Each name stands for a flat space through zero: a line, a plane or more. A row that begins with a name and a colon came from that space; any other row is followed by the name of the space it lies nearest, among the names in its block.
dokap_tavu: [  5 -20   4   9  10 -49 -43 -15  23 -40  15  39   1 -10  23  -4  14 -18
   7   9 -33 -35   8  17]
depun_betu: [ 10 -41 -32 -38   6  14 -63  -5  20 -41  28  55 -19 -23   8 -30  42  -4
  -5  -3  -7 -13  -2 -19]
kepav_nono: [ 17  -3 -18 -23  -1   1 -29  11  11  -1  23   0   4 -18  17   2 -23  -3
   5 -55  15  14   1  -3]
dokap_tavu: [  0 -11 -14 -19 -23 -13 -31 -36  23 -18  -2  44 -23 -35   0 -24  32 -36
  10  37 -22 -31  -7  20]
lepem_zemip: [-13 -47 -16   4  10   0 -18  -3  29 -15  39  11   0 -38  -7  -7  29  44
 -20 -39 -31 -24  17 -19]
kepav_nono: [ 23   2 -28 -12  46  -9  49  13  -9 -27  46   7 -11   6  -6  46 -24  31
 -17  53 -31  17  20  10]
dokap_tavu: [  5 -18  13  32  39   3   7   4  -5 -30  16  11   5  16  11   7   2  12
 -18  12 -15   6   9  -2]
dokap_tavu: [ 22   9  26   3   9  29  -4  17 -16   0 -31   8  21  38  27  10  -2 -24
  29 -28  30  18 -17  -7]
depun_betu: [ 18  -4  -6   6  16   0   5   7  14 -22   6  13   9   1  21  27  -4  -7
  14 -11   4 -11  20   9]
depun_betu: [ -2  12  17  19   3  19  17 -11  -5  15 -19 -20  -3   8   5  19  14 -12
   1  10  -9  -7 -38  -2]
depun_betu: [-17  16 -24 -26 -10 -20  -4  27  -6  39  23 -60  -1  -1 -20  16 -18  50
 -19 -37   3   2 -15 -31]
dokap_tavu: [ 11  18 -49 -48 -30  28  12  -1  18   9  -7   0 -19 -26  -7  21  11 -17
  22  10  29 -17   8   1]
kepav_nono: [ -2 -11  16  19  -5  20 -32 -39  14   0  -5   9 -16 -28  17 -18  29 -37
  -7  -7 -23 -13 -53   5]
kepav_nono: [-18   2  29   6 -40   3  -7 -17   0  30 -41   4  10  -7 -11 -35  13 -17
  20 -18   8  -5  -7   6]
kepav_nono: [  6  -3 -18 -17  -4   5 -18   0  11   2  15  -3  -6 -18   6   3  -1   0
  -1 -25   2  -2  -9  -6]
dokap_tavu: [  8   1  30  18  15  44  27  -8 -26  -5 -30  19  -1  30   0 -10  15 -19
   3  39   5  26 -19   1]
lepem_zemip: [ -5 -11  11  42  32 -12  -3   0  11 -13  23 -23   6   1  19  29   4  16
 -21 -19 -27 -19 -13  -6]
lepem_zemip: [ 12 -29  19 -30  16 -16 -41   0  -9 -20   0  60   5  21   7 -15  43   8
  21  10 -47  -6 -39 -17]
dokap_tavu: [  6   3  -4   0  11  -8  16   8  -1 -19  -8  14   2  20   3  22  12   0
  12  36  -3 -17  15   3]
depun_betu: [  6 -20  30  28  16 -21  20  -3  33   4  -6   7  35  -5  25  65  35  23
  42 -52 -59 -59 -16   0]
kepav_nono: [ -4  -1   8  21  18  -3 -14  12  -7 -21  -6  -4   3  30  12   2  10  -3
  -9  13  12  -9   2 -12]
lepem_zemip: [-14  41 -11  28  -9 -28  11   3   8  18  -1 -69  -4   0   7  36 -32 -12
 -15   0  19 -22   0  11]
lepem_zemip: [  1  20  10  -2  11 -50 -34  -1 -13 -11  -3  -2  -8  32  15  11   5 -19
  -1  41 -25 -17 -43   1]
depun_betu: [  7   2 -27 -21   2  14 -29  -6  12 -12   7   1 -23  -7  12  16  34 -17
  -2  14  -4 -26 -38 -16]
kepav_nono: [  8   0 -13 -40   9 -22 -29  45 -14   0  13  -3  16  32   3   6 -11  34
   9 -36  16  11   5 -31]
depun_betu: [ -8   6 -11 -23 -23 -50 -15   3   9   2  -1   9   3  -5 -10  -6  -5   4
  15   9  -6 -22  23  10]
depun_betu: [  0   4 -22 -32  -8   1 -22  30 -14  -2   7  -2   1  15 -10 -27 -23  12
  -7 -13  45  28  30 -16]
dokap_tavu: [-16 -14 -13   4  -2 -26 -23   1  14   8  39 -25  -1 -30  -7 -12 -18  31
 -30 -42 -13  -1   9  -7]
lepem_zemip: [  5  30   6  -7 -37   6  26  -6   9  46 -27 -28  14 -19   2  20 -26 -19
  33 -45  19   1  -5  19]
lepem_zemip: [  9  -6  20  -3  -2  10  -5 -12 -11  -5 -14  33   1   5   2 -26   2 -21
  10  13  -5  20  -8  11]
dokap_tavu: [ 11  20 -14   3  16  -5  28  35  -1  10  16 -43  18  13  10  49 -41  25
   1 -40  23   9  23  -5]
kepav_nono: [  4   6  22 -22 -11 -20  19  10 -21  34  -5   3  21   8 -17 -10 -29  25
  18 -26 -15  34  -2   4]
dokap_tavu: [-13  11 -17  -8   8  23  53  37 -20  18  -3 -38   4  31 -31  27   2  54
 -11  16  23   8  22 -31]
depun_betu: [ 17  -4 -11   2  12  34  -8  -9  -7 -37   2  32 -18   1  11 -28  -9 -40
 -12  37  33  29  21  15]
kepav_nono: [  1   3  29   6 -13  -3   6 -12  -7  31  -6  -5  13 -14  -1 -17 -27  -4
   7 -40 -11  28 -16  15]
lepem_zemip: [ -8  -6  -7 -21 -32  -8  -9  -3  21  26  -5  -2   8 -29  -8  -1  12  12
  22 -45  -5 -22   2  -4]
lepem_zemip: [ -2  -8  -7  29  47 -12  -9   5 -10 -42  34  -6 -16  21   9   7   0  10
 -45  47 -15   2   0  -8]
kepav_nono: [  7   6 -15 -29  -8 -15  11  30  -6   0  -2   8  16  15  -9   3 -23  19
  20 -11  28  10  48  -1]
depun_betu: [ 17  27 -61 -18   4 -42  -8 -16  43 -28  34 -14 -33 -35  25  73   3 -30
   3  44 -23 -65  -8  25]
lepem_zemip: [-10  10 -28 -25 -32 -10  -8  -8   5   7   3  -2 -18 -24 -21 -27 -12  -9
  -7  19  20   1  24  10]
[-10  16   2   1  -2  45   7   6 -40  19  -7 -29 -16  18 -21 -44 -27  -4
 -39  17  45  64 -11 -13]
depun_betu
[ 14   0  13  12  17  37   3   7   3  -4 -21  -2   9  22  27  36  32 -12
  21 -18   3 -17 -35 -17]
depun_betu
[ 20   0 -27 -20   8  19  -5  18  14 -20   3  10   2   4  19  30  10  -7
  19 -14  24 -15  13  -9]
dokap_tavu
[ 23  43 -38 -55   3 -33  13  29   0  27  22 -43  -3   9   8  82 -22  21
  22 -12 -15 -15 -39 -10]
lepem_zemip
[ 19  13  21  17  24  37  30  20 -22   2 -17 -11  17  37  17  23 -18  -6
   9 -14  26  32  -6  -5]
dokap_tavu
[ 15 -15  24  31  31  27  14 -26  -8 -38  -9  46 -10  11  14  -9  20 -35
  -4  59 -21  10 -11  20]
dokap_tavu
[-12   8  39  40  -5   1  42 -23 -12  26 -17 -16   7  -5 -12  -9 -19  -4
  -7   9 -19  18  -7  23]
kepav_nono
[  2  21 -22   0  -5 -85   0   2  28  -3  32 -23   7 -24  10  42 -45   6
   6 -10 -23 -34  33  32]
dokap_tavu
[-10  -8 -10 -27 -20  -9 -40 -20   5  -4  -5  24 -22 -12 -10 -29  39 -15
   0  31 -17 -22 -28  -7]
depun_betu
[ 55  -6 -45 -41  51 -11  -7  30   4 -45  71  25   0  -6  32  40 -54  12
  -3 -23  -3  38  25   9]
kepav_nono
[ 16  -6  -4   5  12 -26   8  12  24 -19   7  14  22  -2  22  42  -5   5
  29 -26  -9 -30  32  12]
depun_betu
[-31  13 -14  62  28  11  21  12   1  -8  13 -77 -14  18  -1  34   6  22
 -57  25  18 -26   5 -23]
kepav_nono
[-25  10  21  44 -10  10  28 -20  -1  32 -10 -47  -2 -14 -13  -2  -6   4
 -24  -5  -7   0 -17   5]
kepav_nono
[  6 -20  19   8  19  46   1  -3 -16 -27 -25  42  -4  31   4 -16  46 -14
   6  40   3   6 -13 -14]
dokap_tavu
[-14  12 -14  35  -4  -1   6 -26   0 -16  16 -18 -28 -26 -10 -37 -40 -32
 -49  48  25  22  35  33]
lepem_zemip
[ 17  34 -15   4  12  30  15  14  -8  -4 -11 -31  -8  24  21  39 -12 -28
   1  15  40   5 -14  -2]
depun_betu
[  6  -4 -15   4   2  12  -1 -17  13  -1  26  -6 -13 -37   5  -3 -17  -9
 -18 -14  -4  12  -2  13]
dokap_tavu
[ -7   9  26   9   7 -10   7  32 -23  17 -19 -22  27  45  -1   8  -8  26
   8 -24  14  10   0 -21]
dokap_tavu
[ 12 -18   9   8  17 -23 -48   7  15 -29  10  23  16   6  34   1   4 -11
  11 -40  -5 -15   1  -3]
dokap_tavu

Each name stands for a flat space through zero: a line, a plane or more. A row that begins with a name and a colon came from that space; any other row is followed by the name of the space it lies nearest, among the names in its block.
pivetkagun: [ 12  40 -10  16 -29   4  19 -23  -4   3   7  26   6  20 -11  -8 -44  10
  15  16   0  33  25  -6]
nolomlamog: [ 14  -9  12 -30  -9   1 -26  52   2  17 -14 -17   9  26 -10 -12  -8 -30
   0 -16 -12 -12 -26  -5]
nadabagun: [-15 -16  -4  14 -14 -16 -15   6   0   1  -3   3 -19 -23 -15   3  25  10
 -30 -30   5 -27 -23   6]
lurabipib: [ 20  -5 -19 -16 -37  23  -4   3   2  14 -13   5  -4  -8  13 -14  -6   2
  40  -8   9  12  23  -8]
pivetkagun: [ -6  26  30   3  62  -9  23 -16 -28  10  -7  22  -8  14   3  -7  18  54
   9  25  15  35  24  -3]
lurabipib: [  2  12  39  12 -22  14  15  -1  -9 -17   4   5   4  33  19  22   4 -33
  -3  35  11 -13   1   1]
pivetkagun: [-14 -11 -27   7  35  13   8 -16   9 -31  18  -8  16  -7  25   6 -17 -14
   3  19  -9  -1   9  -2]
nadabagun: [ 21  -1  14 -22   5   8   4  12  -3  17 -12  -8   1   5  14  -9  20   4
  29   0   6   9   7  -4]
nolomlamog: [ 10  20  12  19  10 -16  20  -2 -10   8   0  12 -11   4   1 -10  38  27
  -1 -16  13  -1 -13  -2]
kibduta: [ 11   8   6  -3  27 -13  12   8  11  -3  13 -22  20  13   0  -1   4 -17
  -5  -2 -16  -2 -23   2]
nadabagun: [ -9  -3 -21   9 -68  16 -22  -4  -3   1  -9  25 -15  -6 -15   1 -39  -5
  -2  -2   7  -1  19  -3]
nolomlamog: [ -9 -38   0 -14  50 -25  -3  -6  27  -7  14 -51  12 -42  -1  19  42 -10
 -25 -18 -20 -24 -33  19]
kibduta: [-26  45  -1  42  30 -31   7  -4 -13 -15  20  29   6  37 -40  -6 -49  15
 -53   7 -16  11 -19  -3]
nolomlamog: [  3  16  54 -12   6  -8  -1  16 -20  19 -15   7  -5  32 -14   5   8   6
  -7  18   7   9  -1   2]
lurabipib: [-29   1   9  44 -27  -7   6 -27  -4 -28  15  18 -15  -9  -5  29   7  -7
 -43  10  11 -28  -9  10]
pivetkagun: [ 13  11  30  15 -29 -19  18 -11   9   3  10 -13   0  -1  -9  20  32 -14
 -17  -6   2 -18 -25  13]
lurabipib: [-20 -16 -76  16  -3   7 -19  -6  14 -20  12   9   1 -28  -2 -17 -42   2
  -6 -25 -13  -4   3  -8]
pivetkagun: [ -5   9  50   1 -20  10   2   1 -19  -1  -9  13  -7  29   2  21   2 -13
  -7  35  15  -3  11   3]
nadabagun: [ 15  16  54 -16   3 -16   4  18  -8  23 -10 -10   3  28 -18   5  17  -3
  -7   7  -1   5 -15   6]
nadabagun: [-22   4 -39  17 -13   2 -12 -15   9 -20  15  12   9  -1 -19   2 -66 -11
 -21   8 -18   6   9  -2]
pivetkagun: [ -6 -19 -19  -7  29   4  -3   2  15 -18  12 -23  16  -9  14   4  -5 -22
  -2   2 -15 -10  -9   1]
nolomlamog: [ 10  27  60  -5  73 -48  30  -7  -8  26   3 -18   4   8 -24   4  54  40
 -19   0  -5  18 -24  14]
lurabipib: [-11   4 -26  15  57   0   3  23  -1 -27  15   0  14  21  19 -18  -9 -10
 -10  -6 -12 -11 -23 -13]
nolomlamog: [ -8  36  33  14  31   6  22 -10 -29  -8   0  31  -1  42   8   1 -15  19
   3  45  13  26  24  -7]
pivetkagun: [ -9  12  71   3  16   4  18  -9 -21 -10  -1   4  -1  32  13  32  20 -12
 -13  53  15  -3   8   8]
lurabipib: [ 17  23  34 -16  77 -19  10  51  -7   5   4 -22  26  57   3 -19  12 -14
  -7   0 -19   1 -43  -9]
kibduta: [ -5 -19  39 -18 -32   0 -22  14  -5  13 -17  -8 -11   0 -13  20  13 -17
 -15   6   6 -17  -5  10]
nolomlamog: [ -4 -18 -59 -29  59   0  -6 -15  40 -18  28 -46  49 -19  -3  -3 -68 -28
   8  10 -51  25   6   3]
pivetkagun: [ 14  11  22 -22  44 -12  13   6  14   1  14 -35  35  24  -5   6 -15 -26
  -1  21 -27  14 -13   6]
nadabagun: [-16 -17 -28  26  23   4   7  -7  -1 -25   9   7 -12 -24  29  -3  35  11
  -5 -17  12 -25  -9  -4]
kibduta: [-10   3  39  -4   1 -23  -9   2  -5  13  -4  -6  -4   6 -33  16   3   2
 -33   6  -5  -2 -13  13]
nadabagun: [ -1  15  -7  14 -51  32  -4   5 -17  -9  -9  38 -10  28  13  -6 -36 -10
  17  19  17   4  27 -14]
nolomlamog: [  7  31  -7  37  12  -7  33 -16 -13  -6   8  28 -12   5  14 -15  30  36
   8 -11  19   4  -2  -8]
kibduta: [-17  16  41  10  19 -32  -7   9 -23  17 -10  16 -18  13 -37   3  16  33
 -40  -4   6   1 -17   7]
kibduta: [  6  25   3  11  53 -29  25  -9   4   1  17  -8  13   7 -11  -8  10  20
 -11  -7 -14  13 -19   2]
nadabagun: [-12  26   5  22  12   3  28 -44   6 -31  28   4  23  17   2  25 -45 -18
 -11  51 -12  18  20   6]
lurabipib: [-20   1  -1  48 -77  29   9 -31  -3 -44  14  29 -12   5  23  34 -17 -39
 -16  32  22 -32  15   2]
pivetkagun: [ -6 -24  38 -23 -10  12 -19  27   3  -9  -5 -24  10  21   7  25  -3 -55
 -15  24  -6 -26 -14   7]
nadabagun: [ 16   4  27 -21   5  -6   0  13  -2  21 -10 -12   4  11  -7  -2  13   1
   9   0  -2   8  -4   2]
nolomlamog: [  3 -33 -21 -46 -20  16 -43  37  22   5  -7 -33  24   5 -12  -1 -55 -54
   4  -2 -31  -5  -5  -1]
kibduta: [-28 -31   9 -15 -66  32 -61  44 -28   8 -39  34 -33  13 -10   0 -30 -13
 -11   3  21 -20  18  -9]
lurabipib: [ 11  -1   9 -27  41 -14  -2  12   0  25  -9 -16   5  -4 -10 -13  15  23
  11 -11  -8  18  -3   1]
kibduta: [  4  -4 -19  -2  16  16 -10  38 -15   0 -14  16 -10  15  25 -31  12  10
  21 -20  12  -7  -5 -20]
kibduta: [-15  -5  -3  13 -55  12  -6 -33   3 -10   2  14  -9 -16  -9  25 -27  -9
  -9  21   7   0  26   9]
lurabipib: [  8  12  92 -35  99 -27  23  10 -18  21  -7 -31  13  30   1  15  57  17
  -5  36  -2  19 -11  13]
[-10 -14 -11   2 -15  12  -1 -27   0  -5  -2   8 -11 -28   8  10   2  12
   9   9  11   4  27   4]
lurabipib
[ 17  60  13  46 -38  -7  53 -56   0 -10  25  25   8  20  -6  14 -19   6
   3  30   7  24  17   4]
pivetkagun
[ 19  17  21 -10 -27 -27  -9  25   7  28  -4 -12   6  20 -42  -5  -8 -11
 -19 -23 -16  -1 -32   5]
lurabipib
[  0 -26  -3 -22  25 -35 -25  28  12  27  -9 -30  -6 -30 -31 -11  36  16
 -25 -53 -15 -16 -41   9]
nadabagun
[ -5  21 -32  37   9 -19  -5  44   5 -23  20   7  11  38 -12 -25 -23 -28
 -40 -38 -20 -33 -61 -14]
lurabipib
[-19  -1  25  -4 -25  -9 -23   5  -2   2  -2  -1   2  14 -37  21 -38 -22
 -39  17 -12  -4  -5  11]
kibduta
[ -7   9   6  17 -17  -5   9 -21   1  -8   9   6  -1  -1  -8  14  -7  -3
 -14  11   1  -1   3   6]
kibduta
[-17  16  36  32  18  12  18   1 -34 -22  -3  35 -19  31  30   7  31  11
  -8  28  31 -14   4  -7]
nolomlamog
[ -2   5 -27  22 -45  17  -5   6   6 -23  10  13   5  16   7  -1 -36 -35
  -5   0  -3 -17  -5  -8]
lurabipib
[-23   0 -34  40  26  12  -9  42 -24 -32   1  37 -18  24  31 -30  12   5
 -15 -26  16 -36 -27 -25]
nadabagun
[ 15  33   2  14  62 -27  34  -4  -2   4  14  -3  10  12   1 -19  26  31
   2 -13  -6  16 -20  -4]
nolomlamog
[ -6  10  41   5  23  -1   6  16 -22  -3  -6  10  -7  30   9   4  23   2
 -10  16  13  -8  -8  -2]
nolomlamog
[ 16  19  33 -14  42 -53  24 -32  11  38   5 -28   6 -26 -43   7  36  47
 -12 -13 -14  32 -10  22]
nolomlamog
[ -4   0   8 -11 -20  21  -5  -5  10 -19  11 -12  26  26   2  23 -59 -53
  -2  45 -17   5  15   3]
lurabipib
[  6   6 -35  24  15  16  10  25  -9 -18   3  20  -7  13  38 -31  20   4
  19 -24  14 -17 -14 -22]
lurabipib
[-10  13  -1  27 -25   9  -3  18  -7 -24   8  18   2  36   4   2 -26 -33
 -21   8   1 -22 -16  -8]
kibduta
[-27 -30  25 -17  24  10 -16  -2   0 -18   0 -18   7  -1   7  31  -8 -28
 -20  37  -6 -12   8  11]
nolomlamog
[ 30   7  38 -26  -3  -9   7  10 -10  41 -23  -6 -12  -1  -5 -10  48  29
  27 -13  15  15   3   2]
lurabipib
[ 10  16 -29  27  34   5  29  -7 -18  -2  -3  31 -21 -11  36 -34  50  57
  34 -26  28   7   9 -18]
kibduta
[  3  -6 -19 -12  16   1 -15  29  -1   7  -7  -2   1   5   0 -22  -5   3
   6 -22  -6  -1 -11 -10]
nadabagun
[ 14  22  49  -8   5  -5  12  11 -12  12  -5  -1   5  35  -3   6  10  -6
   1  20   4   7  -5   2]
nadabagun
[  2  22  43  -8 -25 -21  -8   6  -3  19  -3  -2   7  29 -47  15 -31 -13
 -30  15 -14  11 -10  11]
nadabagun
[  0   1   2  -4 -46   3 -12  -7   2  10  -6   7  -4  -3 -20   7 -26  -5
  -2   5   0   7  14   4]
nadabagun

Rows lie near named flat spaces through zero. A row that begins with a name and a colon came from that space; any other row is followed by the name of its block's space that it lies nearest.
tive_veti: [-31 -28 -17   2   2  43  16   9 -15 -24 -26  15   3   4  -9  14 -41  20
 -10 -10  -6   4 -11  45]
nalin_kep: [-45 -11 -16  -1  28  54  16  10 -32 -39 -38   3 -34 -12 -39   7 -15  29
   0 -20  -8 -37 -34  15]
badi_zuv: [ 36   0  24  -7   8 -21 -28   0  10  31  33  -7   7  -9  28   9 -13 -22
  -6   6 -12  10   5 -12]
tive_veti: [-13  45   5   0  -4   2  26 -14  35  37  13 -19 -22  -7  -8 -31  41  11
  -1   7 -17 -29 -51 -62]
tive_veti: [ 27   5  32  14 -11  -2 -27 -13  11  21  19  -5  -8 -19   8   5  17 -17
  -2  22 -10  23  15   1]
tive_veti: [ -8  27 -15   9  12  14   9  -2  -4 -10 -24 -17 -21   8 -26  -7  28  22
   9 -11   6 -24 -29 -31]
fotog_ved: [-21 -15  12  -2  18  30 -15   4 -33   9   3   8 -26 -45 -30  28 -31   4
  -6  -3  13   6 -12  31]
tive_veti: [-80  18  -4 -37  -5 -25  67  20 -21  21  17  15  -6 -48 -53 -12  16   1
  -2 -27  42 -52 -33 -41]
fotog_ved: [  7   4   6 -11   0 -23   1   0   9  10  17  -1   5  -1  12 -10   7 -12
   1   2  -3  -8   4 -17]
badi_zuv: [ 21   7   1   9  24  21 -25   6 -11  18  -3 -16  -8  -4  -4  31 -29  11
  -7 -14   3   8 -28  -3]
fotog_ved: [ 11   9  -1  11 -20 -14   7   9   0  12  -2  -3  27   8  -3  17   4   1
  -6 -11  24  20   8  -6]
badi_zuv: [  5  18  -5  23  19  40 -33 -20 -10  13 -14 -15 -45 -17 -29  12   0  24
   8  13   9  19 -28  12]
fotog_ved: [-14  -3 -12 -18   6 -19  20  -2   8 -38  -7   4  -5  20  10 -40  30  -6
  14   2 -20 -41  12 -19]
tive_veti: [  4  11  25  31 -32  23  -1 -17  18   2  -8  -4 -11 -10 -11  -6  42   1
  -3  25 -16  19  10   4]
nalin_kep: [  4 -11 -21 -23  50  23   7  34 -10   2  -7 -12  16  23  22  28 -77  18
 -21 -48 -24 -37 -61 -17]
fotog_ved: [-23 -15  14  -8  19  21  -6  12 -35  -2   1   8 -19 -40 -28  25 -24  -1
  -7 -12   9 -11 -10  18]
nalin_kep: [ -6  18   3  -3  24  21 -18 -21   9  30  14 -10 -46 -25  -9 -13  -1  10
   5  19 -12  -7 -39 -11]
fotog_ved: [ -4 -14   4   3  -3   7  -9   1 -14  -2   0   9   0 -13  -7  14 -14  -3
  -2   3  10  17  14  28]
sut_giti: [-24  -9   6 -21  11 -22  28  44 -48 -26  -7   6  22 -18 -31  29  -5 -10
  -7 -51  31 -43   5 -22]
nalin_kep: [  2   0  17  15  -3  25 -12 -14   4 -12  -8  -3 -25 -11  -7  -8  24   0
   3  19 -22   1   5   9]
badi_zuv: [-14  -2   6 -13  -5 -15  12  -4   7   3  14   8  -3 -10   3 -18  11 -11
   3   9  -5 -12   7  -6]
nalin_kep: [-17  -9 -12  -6  14  19  19  20 -15 -24 -22   0   6  10  -8  11 -19  13
  -7 -27  -7 -26 -20  -2]
nalin_kep: [-15  18   5   7 -17  -7   5 -19   6   7   3   1 -22 -17 -23 -21  44   0
  12  21  14   3   8  -8]
badi_zuv: [ -4 -30   8  -6  10  13  18  27 -17 -70 -30   5  14  21   9   1   3  -7
  -6 -26 -39 -46  18   1]
fotog_ved: [ 12  26 -21   0 -24 -45   6 -25  36  18  14  -3   9  28  19 -41  40  -3
  19  26  16  18  18 -22]
fotog_ved: [ 35  -8   1  15 -21  -5  14  18  21 -33 -22  -8  51  56  39   4   6  -4
 -12 -17 -32  -2  19 -12]
nalin_kep: [  0 -22   2  -1  -5   6   9  18  -9 -22 -11   8  25  12  10  15 -20  -3
 -10 -15  -9  -1  13  17]
sut_giti: [-34  13 -30 -20 -19 -64  21  -5 -20   4  11  19   7 -11 -32 -21  31  -6
  26   2  79   8  36  -3]
sut_giti: [-16 -12  37  -7  -2  19   6   1   4   8  18   8 -15 -36   0  -2   0 -16
 -14  11 -35 -16  -6   3]
tive_veti: [ 37  17  -2 -13  32 -25 -29  -4  11  27  24 -19  -7  10  26  -4 -10  -7
   5  -2  -7  -9 -18 -35]
badi_zuv: [ 29 -14  27  -7   5 -17 -20   2   7 -10  18   0   6   1  30  -5   6 -28
  -2   9 -30  -7  27  -4]
tive_veti: [ 71   7  -2   7  19 -32 -52 -10  13  -2   8 -21   7  38  43  -2   6 -14
  13   9 -10  16  25 -15]
fotog_ved: [-31  12  -2 -36  19 -36  33  11  -7 -20  10   1 -13  -9 -12 -35  36 -12
  12 -16  -3 -71  -8 -54]
nalin_kep: [ 10  14 -11   6   6  -5   1   5  -4 -15 -17 -12   2  19  -6  -1  18   9
   7 -13   7 -12  -4 -22]
nalin_kep: [-27  16 -16   2  35  41  -2  -8 -18 -14 -25 -12 -53 -14 -39  -7   8  30
  11  -5  -3 -32 -45 -10]
sut_giti: [-14  16  -4  -6  -3 -20 -13 -32   6  27  23   6 -35 -28 -15 -29  26  -4
  21  36  26  16   9   4]
badi_zuv: [-38 -22  -6  -4   4  30  46  29 -22 -75 -47   7   8  18 -18  -2  10  11
  -7 -35 -28 -58  -3  -2]
sut_giti: [-28 -15   8 -20  -1  -7  16   6  -8  -1  14  16  -2 -24  -6  -6  -7 -12
  -3   1   1 -14   6   9]
sut_giti: [-68 -34 -22 -45  -1 -12  25 -10  -6  19  33  43  -9 -35  -2 -25 -48  -7
   5  22  21   7   6  53]
sut_giti: [ 10 -27  -2  -8  24  20   7  32 -13 -36 -20  -3  25  27  22  23 -42   2
 -17 -36 -34 -30 -11   2]
tive_veti: [-31  -9 -26  -6   3  20  29   8  -4 -19 -21   7   5  15  -7  -4 -20  20
  -3 -14  -2 -15 -19  11]
badi_zuv: [ -3 -20 -26 -24  35  -5   1  28 -28 -12  -6   3  19  15   8  25 -61   6
  -6 -38  12 -17 -15   7]
badi_zuv: [ -4   0 -30  -4  -1 -16  -6 -10  -2  11   2   7   3   9  -1  -4 -16   8
  12   7  35  27   8  20]
sut_giti: [-40 -19 -11 -31  11 -14  16   9 -22   0  14  22  -3 -25 -13  -3 -27  -6
   2  -7  22 -14   2  17]
sut_giti: [ 21  11 -38  10  18   2 -16   3  -9  -3 -23 -14   8  35   0  17 -23  25
   7 -18  26  16 -15   1]
[ 23  12   5  14  43  45 -52 -27   0   6  -5 -22 -64 -13  -5  -3  -2  15
  10  23 -30  -2 -33   2]
nalin_kep
[ -9  25 -27   3 -18 -42   9  -3 -14   9  -4   1  10   4 -30  -2  29   7
  19  -5  71  19  19 -11]
sut_giti
[ 23 -18  -9  -4  33   4 -38   0 -19 -20  -6  -2 -12   8  12  11 -28  -1
   9  -1  -3   4  11  23]
badi_zuv
[ 19  -7 -12  21  -1  34 -33 -34  26   6  -6  -1 -21  17  24 -13 -15  14
   6  40 -25  43   1  43]
fotog_ved
[-15 -32   7 -20  -4 -11   4  12 -13   7  21  23  20 -19  10  13 -41 -18
 -10  -2   8  12  20  34]
tive_veti
[ -4  16 -12   2  -6 -18   7  -3  -3  -2  -5  -3   0   5 -14  -8  24   4
  10  -3  24  -2   5 -15]
nalin_kep
[-58 -12 -18  -9 -12   6  37   9 -29 -26 -20  23  -2 -17 -42  -1   3  11
   5 -11  35 -10   8  24]
nalin_kep
[ 49   7  -1  22  25  19 -49 -11   0  -8 -14 -23 -18  20  13  13  -3   8
   7   6 -15  15  -3   2]
tive_veti
[-18 -15   0   5 -25  -3  23  12 -13 -33 -19  14  20   5 -13   3  14  -3
  -1  -8  12   0  30  17]
nalin_kep
[ -5 -12  -6   6  22  47  -9  -9   3 -25 -21  -3 -29   8   4  -8 -13  16
   0   8 -40 -14 -21  18]
fotog_ved
[  5 -27  23  19 -67 -10  15 -11  31 -15   3  25  40  13  29 -15  25 -24
  -7  34 -18  45  68  44]
tive_veti
[-19 -23 -13 -22  15   1   6   5  -8  -8   5  14   1  -2   9  -5 -34  -2
  -1  -3  -5 -10  -2  20]
sut_giti
[-39  29 -13  17 -18  25  19 -23   7  22 -11  -1 -32 -21 -44 -15  30  27
   8  17  25  12 -29  -1]
badi_zuv
[ 22  10  17  31   2  20 -33  -8 -20 -15 -21 -13 -26 -13 -28  19  31   4
   8   6  10  14  13   5]
tive_veti
[-25 -14  -5   1 -41 -24  40  18 -13 -34 -17  21  41  10 -15   1  22  -7
  -1 -15  30   3  44  13]
nalin_kep
[-25  -9   0  -5  41  57  -7  -3 -15 -22 -18  -4 -50 -18 -17  -3 -19  19
  -1  -1 -38 -37 -42   9]
fotog_ved
[  1 -23  -5   8  47  35 -45  19 -76 -33 -31  -1 -30 -29 -47  58 -42  14
   5 -29  38   5   2  43]
tive_veti
[ -6 -26  15   1 -10  -1  10  33 -35 -25 -11  13  32 -10 -13  39 -17 -11
 -14 -30  17   1  27  20]
fotog_ved
[-20   5  -7  30  -1  53   4  -2 -22 -34 -47  -6 -26  -3 -44  13  18  30
   3  -7   5  -2 -14  16]
tive_veti
[-31   5  -2   0 -30 -12  26   3  -6  23   8  14  14 -22 -26   7   4   1
  -4  -1  41  19   5   9]
sut_giti
[-29  13  13  12 -21  33  27 -11  21  18  -2   1 -14 -18 -15 -12  17  12
 -11  13 -20  -3 -29  -5]
tive_veti
[ -5 -11  25 -28  36   4   6  21  -9 -14  13  -4 -12 -16  10  -2 -11 -16
 -10 -20 -44 -61 -22 -31]
fotog_ved
[ 18 -19  45 -14  10 -10   0  45 -23   9  21  -1  35 -24  10  49 -34 -29
 -30 -40 -12 -21   0 -18]
fotog_ved
